B:
1: [-37,6,50,59,-31,98,39,-123,140,47,26,79,47,258,129,-37,114,186,52,202,-17,104,-180,-26,-159,-203,116,-167,-17,167,-144,-61,-46,-251,95,51,-57,-92,-83,10,-136,113]
2: [-263,276,-204,-52,207,43,-325,121,-111,-31,-113,73,-145,-484,-333,-30,-28,-883,-623,455,-28,-587,-12,-150,470,220,-415,56,340,403,276,16,-125,560,-18,217,194,164,-408,-13,-288,-33]
3: [-280,202,-204,-191,56,15,-235,199,14,-34,-122,46,83,-211,-133,-57,46,-403,-279,292,41,-260,-54,-126,315,78,-297,-93,164,395,216,181,-66,69,-66,53,99,157,-282,-165,-177,79]
4: [171,-381,65,8,-225,99,525,-285,266,118,106,-82,-78,218,220,-100,-93,909,267,-202,79,394,-188,140,-580,-374,372,49,-36,-258,-386,-64,58,-451,386,-247,11,-185,348,-13,120,-171]
5: [-71,71,83,18,-26,-62,5,-87,108,-51,-1,72,184,257,105,42,138,60,22,95,49,49,-56,20,-124,90,169,-131,-103,279,-20,-47,-96,-226,-33,110,-157,-60,6,-18,-207,128]
6: [-208,238,-402,-85,-97,-319,57,279,63,115,-59,-551,292,-57,-99,-33,124,-118,-348,92,19,-62,213,-53,167,197,-187,-160,86,527,188,262,20,280,-181,-133,116,249,-288,-218,-97,158]
7: [249,-56,-57,23,49,63,-102,14,-27,-1,156,-150,20,-330,-206,38,68,-158,-224,184,-177,-188,-128,13,62,-65,-72,-53,151,172,-111,135,-61,32,208,-42,207,90,-119,66,-281,-115]
8: [-62,-171,144,-3,-341,-50,46,-67,125,-301,156,305,117,267,269,64,211,114,-11,-2,22,-54,-143,69,-171,201,414,265,3,145,-36,32,-231,-229,-40,112,-130,-352,400,-34,-21,173]
9: [-105,-182,-251,-130,-50,-83,370,-83,145,221,-20,-201,-218,-156,-12,-52,-144,444,-40,-124,37,58,-59,14,-204,-213,38,-5,178,-97,-151,-54,-47,-48,250,-237,268,-96,76,-63,6,-303]
10: [-143,135,-385,24,-177,-285,104,246,28,91,38,-527,133,-90,-94,-36,147,-170,-474,138,-64,-158,156,-59,142,161,-109,-11,194,443,108,208,-54,431,-116,-122,207,116,-207,-131,-47,126]
11: [-26,96,37,162,199,-73,25,-239,30,92,12,12,-115,11,-76,107,27,-178,-186,176,-56,-158,-8,12,-75,85,86,-105,49,180,-71,-299,-143,166,90,191,0,-93,-125,176,-355,-90]
12: [-23,-93,33,156,-86,12,232,-195,168,133,80,9,-84,366,197,-12,130,391,71,111,-52,171,-191,-15,-318,-277,279,-167,5,52,-274,-201,-124,-235,141,3,6,-252,17,93,-84,30]
13: [-123,-68,48,-81,-201,42,-3,39,107,-135,23,207,108,161,139,-49,141,66,-14,102,72,-1,-189,-29,-61,-9,136,17,10,194,-12,108,-146,-313,-1,30,-55,-118,110,-96,-21,112]
14: [324,-131,48,134,47,222,-51,-397,246,-67,301,57,114,198,208,128,120,435,226,220,-305,77,-153,137,-261,-249,288,25,49,39,-294,-76,166,-83,294,65,-30,-270,47,107,-311,223]
15: [119,-79,97,-33,62,373,-226,-74,165,54,130,300,74,269,176,-24,242,369,387,379,-209,192,-501,-104,-117,-656,53,-446,-25,103,-328,59,-34,-769,227,-10,50,-144,-216,33,-246,139]
16: [105,-11,90,168,23,59,58,-19,30,197,66,-68,-23,215,-1,-29,207,133,14,233,-88,140,-297,-95,-178,-372,82,-441,-46,171,-298,-76,-189,-422,134,-13,67,-20,-222,136,-208,-54]
17: [-536,234,-352,-263,54,-161,-245,249,-7,-37,-156,127,-50,-244,-99,32,77,-529,-365,260,24,-435,-7,-188,431,220,-283,-26,276,424,320,72,-234,238,-191,101,202,-43,-247,-177,-187,29]
18: [263,-274,5,229,-371,119,212,-133,188,-49,339,-121,43,320,270,-43,239,486,-12,157,-219,147,-226,62,-335,-313,381,128,105,36,-359,78,-8,-95,217,-98,71,-291,179,52,61,222]
19: [121,-283,-107,-65,-129,140,96,-74,126,13,193,49,-155,-125,63,-3,51,353,34,81,-172,-37,-290,3,-141,-337,125,63,212,-90,-256,67,-87,-209,304,-153,272,-230,128,14,-62,-131]
20: [-134,-35,148,-31,-176,-76,-39,-7,66,-215,38,299,129,215,155,56,195,-66,-34,48,78,-73,-137,10,-73,210,259,51,-52,237,29,5,-265,-294,-89,146,-146,-207,210,-32,-127,105]
21: [-78,-32,-232,-38,-225,-152,-75,29,114,-212,214,-61,135,-21,119,131,201,-69,-243,120,-181,-273,50,37,94,254,164,290,229,299,80,143,-77,325,-63,41,114,-252,130,-89,-132,242]
22: [-133,13,96,-25,-174,77,74,58,80,-51,-88,96,127,162,56,-168,52,-5,-108,133,208,76,-142,-36,-89,-20,27,-46,-52,234,15,108,-74,-281,10,20,-130,100,1,-109,45,84]
23: [182,-184,46,-58,-250,89,44,36,98,-147,151,-6,188,-6,61,-61,103,213,-12,35,-9,51,-175,66,-135,-64,142,96,18,120,-113,261,-14,-297,148,-109,6,4,184,-89,-22,59]
24: [285,-200,57,68,-190,77,-145,-62,123,-202,366,108,182,172,204,152,357,248,128,167,-321,-21,-269,53,-126,-143,334,4,44,157,-251,143,-128,-327,113,14,62,-322,163,68,-239,214]
25: [22,137,-17,-195,247,-142,-17,-218,195,11,-58,-97,385,48,8,173,-51,310,286,-130,61,146,160,164,-144,214,72,-223,-212,254,56,-2,157,-292,39,18,-201,121,-12,-98,-440,25]
26: [-660,363,-444,-204,2,-432,54,209,24,36,-286,-238,47,-193,-137,-11,-64,-520,-579,57,242,-366,362,-93,334,579,-262,118,211,519,480,19,-117,650,-313,75,66,132,-199,-259,-75,47]
27: [-218,85,11,-70,172,-26,128,-307,174,38,-138,141,-15,85,55,30,-156,124,32,8,168,-3,70,73,-164,137,82,15,-24,98,50,-251,33,15,95,134,-154,-66,30,-29,-214,-49]
28: [148,-71,-61,-116,-170,47,-31,10,134,-184,128,-108,309,-99,26,-14,43,135,-56,40,-16,-16,-7,119,-36,116,53,169,39,221,23,317,128,-58,99,-73,-30,89,123,-160,-92,155]
29: [-532,334,-314,-283,-60,-166,-147,325,23,-67,-268,-80,230,-175,-124,-131,-8,-520,-442,201,256,-269,168,-122,391,386,-371,30,136,568,461,281,-17,283,-263,51,-9,291,-261,-343,-25,180]
30: [-338,83,14,-102,-40,-172,218,-145,157,-28,-191,82,101,203,110,-18,-82,97,-44,-89,301,49,125,63,-166,301,142,68,-89,204,144,-131,-48,-45,-68,96,-224,-33,138,-130,-56,24]
31: [-185,-34,-298,-254,-126,-185,129,162,115,34,-31,-198,102,-143,-10,-16,16,200,-78,-81,47,-19,11,-13,25,36,-49,-27,114,192,67,208,-57,-105,4,-206,180,19,29,-209,-37,-71]
32: [108,0,-106,-39,-19,-61,112,-88,74,-60,34,-269,145,-286,-156,-19,-126,-57,-287,-16,61,-131,171,139,-39,273,-37,230,88,185,83,130,139,324,138,-40,4,193,52,-81,-140,-34]
33: [279,-207,58,54,-151,250,0,-99,82,-118,208,38,15,-121,-1,-69,48,99,-113,190,-123,-67,-226,56,-109,-179,90,175,147,33,-188,154,31,-67,288,-40,79,-29,95,25,-71,27]
34: [-253,285,-182,-53,23,-119,-62,293,-33,140,-182,-264,165,-49,-183,-128,102,-374,-364,254,121,-82,12,-153,215,49,-308,-321,33,515,168,174,-91,29,-140,-8,48,339,-426,-141,-122,61]
35: [-449,254,-257,-164,174,-209,109,-107,88,51,-266,-94,-32,-226,-143,-11,-248,-302,-372,25,257,-255,298,22,128,441,-192,164,144,278,340,-139,40,536,-58,114,-34,132,-117,-156,-158,-72]
36: [-132,220,-178,61,122,-219,91,-158,67,24,-63,-286,79,-143,-138,56,-102,-283,-412,78,66,-235,315,84,41,431,-45,151,105,334,195,-109,75,633,-22,130,-46,118,-123,-32,-252,43]
37: [248,-96,210,224,27,75,191,-354,138,51,128,-30,38,243,86,36,48,315,74,67,-41,165,-104,126,-384,-118,304,-76,-98,34,-280,-194,13,-168,240,69,-137,-95,71,161,-221,3]
38: [-1,-15,-140,-129,98,18,-88,-8,41,0,45,2,-24,-279,-124,61,5,-74,-109,127,-92,-192,-101,-12,91,-25,-93,-41,164,155,-12,64,-64,-16,144,-21,180,0,-87,-20,-261,-118]
39: [-472,298,-265,-28,17,-272,52,94,11,57,-202,-167,-7,-76,-114,-37,-20,-488,-536,169,171,-297,225,-87,213,397,-176,57,169,449,317,-70,-120,552,-194,132,17,99,-227,-123,-105,62]
40: [-163,-193,-308,-141,-206,-15,142,53,139,34,109,-28,-185,-128,93,-24,47,256,-118,71,-116,-123,-171,-62,-9,-211,50,138,311,10,-98,83,-122,27,151,-171,330,-270,88,-104,37,-76]
41: [-15,-162,310,-2,-213,100,123,-316,216,-291,67,418,167,385,314,11,36,313,186,-47,168,118,-112,164,-351,168,450,275,-145,38,-62,-78,-34,-343,81,172,-353,-270,444,-38,-32,182]
42: [-541,-11,-92,-224,-144,-184,71,-7,139,-123,-113,399,-90,173,223,56,64,20,-29,-28,175,-156,-70,-59,-1,219,188,132,92,156,158,-134,-309,-150,-147,115,-22,-373,230,-135,-25,5]
43: [122,-260,98,98,-123,326,49,-212,82,-96,172,280,-274,-95,44,-90,-12,46,-152,255,-94,-152,-327,7,-138,-267,136,257,248,-114,-227,-67,-86,3,349,56,127,-241,135,107,-18,-66]
44: [476,-251,575,476,-58,238,392,-541,65,6,148,83,-120,288,34,-95,-60,240,-60,39,106,218,-182,202,-643,-106,471,117,-179,-157,-431,-356,-35,-168,413,165,-299,-51,270,338,-104,-138]
45: [72,-194,-98,133,-77,86,215,-304,269,139,229,-25,-118,356,298,64,141,668,223,142,-251,179,-216,22,-355,-453,338,-93,112,-54,-383,-195,-4,-172,261,-70,128,-419,45,92,-124,91]
46: [-372,72,-402,-417,-152,-179,-14,218,174,-102,-100,-109,251,-181,44,-25,-25,78,-103,-39,112,-118,121,-8,194,228,-154,135,153,323,292,342,64,46,-109,-149,101,58,28,-382,1,119]
47: [8,66,-162,135,21,-150,102,32,-4,180,52,-330,-55,-66,-131,13,110,-105,-307,162,-102,-97,-13,-54,-12,-44,-25,-188,121,256,-95,-47,-136,175,59,-34,186,42,-225,76,-211,-79]
48: [-158,40,-271,36,-3,-204,194,-103,94,91,19,-265,-105,-119,-45,44,-40,-29,-336,51,-30,-191,152,21,-19,162,32,144,222,176,38,-114,-41,489,59,-5,155,-89,-34,-14,-131,-51]
49: [175,-236,-52,-118,-103,131,154,-175,246,3,156,-28,108,71,168,5,8,657,286,-41,-87,212,-169,110,-295,-289,197,-4,18,-51,-241,115,119,-395,287,-181,58,-135,172,-75,-86,5]
50: [-255,-47,-296,-202,-274,-202,-22,127,126,-207,109,16,115,-49,145,92,154,8,-182,17,-63,-238,26,6,120,258,122,281,224,270,153,193,-134,159,-113,-32,138,-260,194,-199,-35,168]
51: [-316,46,-193,114,-342,-200,432,215,24,196,-135,-390,-81,138,-19,-270,40,-58,-525,76,245,37,29,-119,-87,11,-34,0,123,275,25,57,-164,236,-70,-132,86,132,-102,-125,275,-13]
52: [653,-371,379,242,-30,462,216,-520,198,-34,290,63,8,106,89,-79,-76,614,239,90,-116,285,-299,229,-564,-429,343,97,-72,-248,-506,-66,224,-360,587,-37,-127,-61,229,199,-134,-47]
53: [-159,-74,-199,-133,94,-62,202,-264,255,144,11,-4,-77,106,168,99,-58,548,220,-52,-51,96,-32,50,-225,-163,166,-70,79,-21,-136,-188,18,-131,178,-72,101,-276,57,-39,-188,-84]
54: [-378,421,-418,-109,189,-202,-172,211,6,140,-186,-329,125,-235,-233,-10,20,-532,-476,318,18,-310,209,-135,395,231,-423,-188,198,574,323,101,19,516,-177,55,144,286,-530,-164,-265,118]
55: [-216,186,-164,20,53,-84,57,45,26,135,-129,-203,-5,-66,-129,-91,-9,-244,-352,212,94,-121,49,-79,83,60,-176,-113,112,323,97,-18,-45,243,-9,36,54,166,-280,-55,-123,0]
56: [155,110,-171,76,-146,-272,-113,194,-33,-144,192,-430,344,-165,-140,108,251,-355,-439,114,-158,-255,166,58,163,401,14,76,92,514,115,291,-70,357,-133,5,75,140,-67,-46,-257,184]
57: [167,-127,181,209,-40,95,247,-336,157,49,103,3,-21,260,126,-20,14,343,47,65,8,162,-115,108,-396,-139,306,-2,-53,-2,-266,-201,-2,-139,244,54,-121,-132,116,127,-120,1]
58: [75,-218,15,-116,-196,291,-79,-113,219,-196,190,297,87,97,233,-33,95,358,178,185,-115,24,-299,37,-120,-262,171,158,118,17,-155,172,52,-337,222,-30,18,-234,182,-100,-33,188]
59: [-10,-13,-127,173,-142,-104,273,-11,57,141,47,-342,-59,31,-44,-96,46,22,-362,118,2,-19,9,-14,-128,-31,54,11,132,184,-98,-20,-63,264,87,-69,112,34,-87,23,-1,-17]
60: [9,-167,115,83,-225,23,-95,-31,68,-182,237,334,-27,256,225,111,349,48,11,192,-187,-104,-335,-46,-91,-98,348,13,78,142,-194,-34,-341,-326,20,121,49,-444,185,102,-151,120]
61: [-155,35,155,-56,121,36,127,-387,167,-93,-132,266,23,69,62,14,-206,53,2,-24,249,-27,79,143,-210,273,152,195,-69,63,86,-241,59,28,121,205,-279,-52,175,-22,-182,-31]
62: [34,-30,15,-29,59,252,-145,-14,49,35,42,171,-52,-62,-43,-66,82,-29,-14,322,-96,-58,-322,-89,26,-338,-98,-197,110,133,-146,50,-78,-291,201,13,114,-5,-190,22,-187,-19]
63: [188,-300,76,83,-399,39,109,-98,180,-225,329,104,124,288,309,57,272,416,78,33,-162,71,-223,97,-282,-82,468,220,48,55,-246,118,-120,-264,117,-37,-6,-384,376,6,3,212]
64: [-313,32,-280,-149,-133,-92,-34,193,-26,-90,-47,6,-142,-372,-141,-61,-16,-444,-525,167,46,-430,-9,-93,283,227,-184,267,346,254,219,130,-185,403,-28,13,239,-18,-34,-135,-7,-66]
65: [-151,102,-152,-152,-312,-414,-56,255,22,-329,61,-193,454,-73,2,107,196,-323,-372,-104,95,-252,263,95,166,740,116,298,12,537,342,349,-131,239,-319,38,-99,60,225,-234,-111,242]
66: [241,-204,6,32,-109,25,123,-13,23,11,162,-134,-30,-173,-89,-15,62,136,-122,21,-87,-30,-177,41,-142,-122,97,3,92,33,-206,103,-111,-163,236,-126,170,-7,90,58,-116,-178]
67: [417,-349,301,132,-342,290,159,-130,105,-190,248,95,98,92,98,-146,81,319,0,65,1,149,-313,127,-349,-208,298,204,-25,-51,-309,190,1,-385,323,-69,-86,-37,318,41,78,36]
68: [-126,107,-295,-105,18,-93,-39,-71,139,-71,32,-169,121,-191,-31,54,-40,-101,-258,131,-56,-235,180,58,120,246,-74,221,209,286,167,91,129,463,27,34,71,7,-65,-135,-186,146]
69: [-55,12,-115,63,113,-57,47,-173,137,153,90,-28,-75,174,102,127,138,231,71,163,-183,6,-128,-34,-129,-206,142,-244,78,133,-191,-205,-118,-103,102,37,122,-249,-128,95,-296,2]
70: [40,11,-86,60,-62,-181,232,-203,145,-37,57,-288,159,1,8,48,-60,110,-208,-73,54,-35,241,174,-179,327,172,224,24,189,37,-35,107,362,63,18,-84,19,137,-40,-140,59]
71: [-91,-103,-113,140,-30,-137,255,-180,104,175,99,-71,-260,136,92,80,96,222,-107,63,-121,-40,-110,-34,-210,-150,246,-70,155,24,-228,-289,-233,70,129,1,191,-343,24,146,-147,-135]

[-35,-16,2,-63,-31,-122,21,-209,113,-27,163,-47,208,36,-118,94,-120,103,140,260,51,89,-23,19,87,-169,34,48,78,-38,48,16,-83,185]	67
[-115,-70,-38,97,2,202,16,280,-12,-42,-32,-107,-228,-40,249,-9,71,-122,-6,-77,-131,-155,-26,62,30,79,-73,71,-89,86,0,120,-101,57]	71
[-113,-161,-227,-46,-61,98,107,129,-157,-195,-26,-61,-110,-93,272,55,44,-23,48,80,-36,-197,-33,65,98,100,-106,55,11,-40,-66,9,-233,66]	47
[-21,25,102,8,-15,-90,15,-210,84,64,121,-6,176,43,-146,78,-137,93,122,129,36,138,28,-15,27,-193,37,60,75,22,79,7,-78,162]	64
[-70,-101,91,16,114,-17,80,53,4,25,-48,-72,-115,-28,-63,43,-43,18,112,143,-138,84,7,-15,70,0,-20,59,-50,39,81,158,4,95]	32
[56,-80,159,-43,35,115,51,-44,-36,-47,54,-105,-34,15,-133,53,-57,80,28,258,-77,-45,41,-49,106,65,-38,61,11,181,65,109,2,-39]	49
[70,-75,132,68,15,196,29,153,-321,234,-176,-8,-138,14,-34,12,55,100,20,-223,-123,-9,123,91,112,-120,-4,151,-135,200,82,-62,-51,-62]	27
[-108,-50,-26,62,-32,169,4,189,-197,19,-113,-14,-125,-50,197,-42,74,0,9,-248,-116,-122,44,39,-10,-64,-10,83,-65,59,14,-84,-137,3]	11
[-84,127,14,123,-51,-30,38,-118,156,286,67,-165,231,139,-116,-40,-61,69,2,-117,94,-31,-30,-9,91,-269,263,1,10,161,59,-9,-28,42]	8
[-47,-5,128,49,-10,166,-37,81,100,-56,103,-111,-63,13,38,11,-13,-43,3,113,-102,-84,-6,-19,4,36,-52,63,-7,138,44,126,-34,51]	68
[-137,71,-39,115,-44,-14,126,-110,173,70,90,-163,107,71,26,-4,-98,-21,1,26,75,-105,-56,-94,28,-26,130,-37,98,123,5,85,-120,57]	63
[-32,-50,89,-62,-44,45,33,-97,32,-102,109,-102,96,17,-54,107,-36,70,96,325,-58,-51,-4,2,94,1,-55,76,67,66,30,63,-79,90]	66
[2,-183,74,-44,165,46,108,120,-153,-40,-127,-69,-235,-76,-77,-8,-28,52,57,129,-164,22,40,-52,101,106,-37,54,-90,98,79,159,45,-43]	4
[-137,-80,16,72,47,170,45,226,-33,-95,-58,-90,-241,-72,196,-37,29,-98,-2,-37,-172,-127,-2,-44,-29,138,-69,35,-49,87,16,126,-87,17]	48
[-99,-65,13,69,-16,254,21,220,-153,-94,-74,-57,-226,-64,245,-40,51,-67,-46,-158,-148,-200,33,-32,-47,114,-85,51,-33,126,-3,19,-140,-49]	36
[-129,-99,-79,43,-39,226,78,226,-95,-135,-52,-127,-207,-59,277,6,79,-93,-18,8,-130,-254,-19,9,40,173,-91,47,-22,97,-40,81,-161,-12]	45
[114,-88,74,-61,21,70,56,-73,9,-16,116,-126,27,46,-175,73,-83,91,32,306,6,-26,8,17,188,16,-12,73,-2,171,59,135,0,-3]	31
[-43,-32,164,-27,30,-29,60,-132,46,-28,61,-67,69,14,-142,79,-90,81,117,269,-80,56,21,-63,46,-31,-14,54,61,69,72,83,-30,88]	19
[-70,-172,-117,321,407,-236,264,275,57,314,-266,81,-577,-103,43,-99,-265,-230,69,-426,-36,425,-2,-99,-53,36,19,-44,-220,-47,159,401,-30,208]	70
[-24,-236,-443,-136,-144,58,141,77,-242,-259,35,-40,-35,-92,323,141,36,23,73,172,96,-226,-52,195,237,65,-155,87,27,-119,-133,-51,-341,118]	51
[-474,-207,-453,-476,167,-150,-163,253,111,-687,1,-288,55,-304,141,-428,199,135,-19,238,-225,-423,-228,-250,-5,15,377,-204,-98,-292,-66,-43,308,-173]	10
[145,-110,-171,-125,-75,-91,-11,-162,-94,12,171,43,211,26,-112,111,-106,175,113,135,180,110,20,186,221,-294,-1,119,-5,-68,26,-94,-146,175]	15
[39,-161,-182,-74,-97,100,30,58,-218,-124,36,25,-35,-56,158,92,4,52,59,43,41,-84,27,144,135,-47,-132,113,-10,-29,-37,-69,-235,92]	55
[-6,-86,-159,30,-91,131,60,80,-214,-14,-22,13,-64,-30,195,18,-8,17,-6,-184,50,-116,35,69,60,-53,-43,71,-5,39,-24,-100,-238,29]	39
[-34,69,214,17,27,-36,-56,-291,-15,-178,136,227,52,-89,-67,-101,-311,63,-3,-210,41,164,141,-353,-376,-71,-25,-56,220,4,102,-145,-161,35]	43
[44,-79,-22,11,30,113,63,82,-311,192,-167,-39,-61,4,-58,-77,29,151,-25,-265,-24,-75,89,24,124,-148,140,59,-110,170,60,-109,-23,-138]	30
[43,-102,168,88,121,207,61,205,-154,91,-118,-64,-291,-23,-21,-32,-12,-10,-29,-85,-167,-18,71,-29,49,90,-52,81,-126,226,94,144,23,-81]	53
[0,81,-38,50,-89,-5,34,-168,-39,251,46,-75,254,110,-119,-40,-70,154,-11,-189,152,-44,30,9,99,-300,239,18,25,151,43,-146,-79,-16]	20
[-87,-250,-424,-104,-80,-6,320,55,-303,-104,-141,-170,-45,-56,231,153,77,77,93,239,49,-264,-65,143,347,121,-35,43,14,-24,-117,17,-278,21]	6
[-91,-91,-3,-38,43,-151,69,-57,77,20,29,-73,73,-2,-74,129,-46,53,204,290,-69,130,-33,87,147,-125,-8,89,-20,-74,56,114,-48,238]	7
[-54,97,-50,113,-98,30,182,-183,122,189,83,-231,207,152,-57,19,-94,49,-43,37,160,-180,-45,-60,138,-57,205,-38,106,241,-6,45,-128,-37]	65
[99,-212,-392,-207,-156,-16,87,-85,-293,-162,87,24,144,-43,109,133,-20,178,89,160,194,-115,0,214,281,-134,-68,100,33,-108,-86,-173,-285,98]	34
[-224,-97,-268,51,-48,-52,207,60,59,-87,-9,-150,-53,-33,271,85,-12,-93,95,143,5,-142,-110,48,119,88,-22,3,49,-73,-68,128,-243,179]	18
[169,-12,16,-132,-152,63,-119,-229,-6,-81,299,28,278,58,-129,86,-117,167,38,182,155,12,46,94,100,-237,-34,117,75,44,29,-131,-126,107]	3
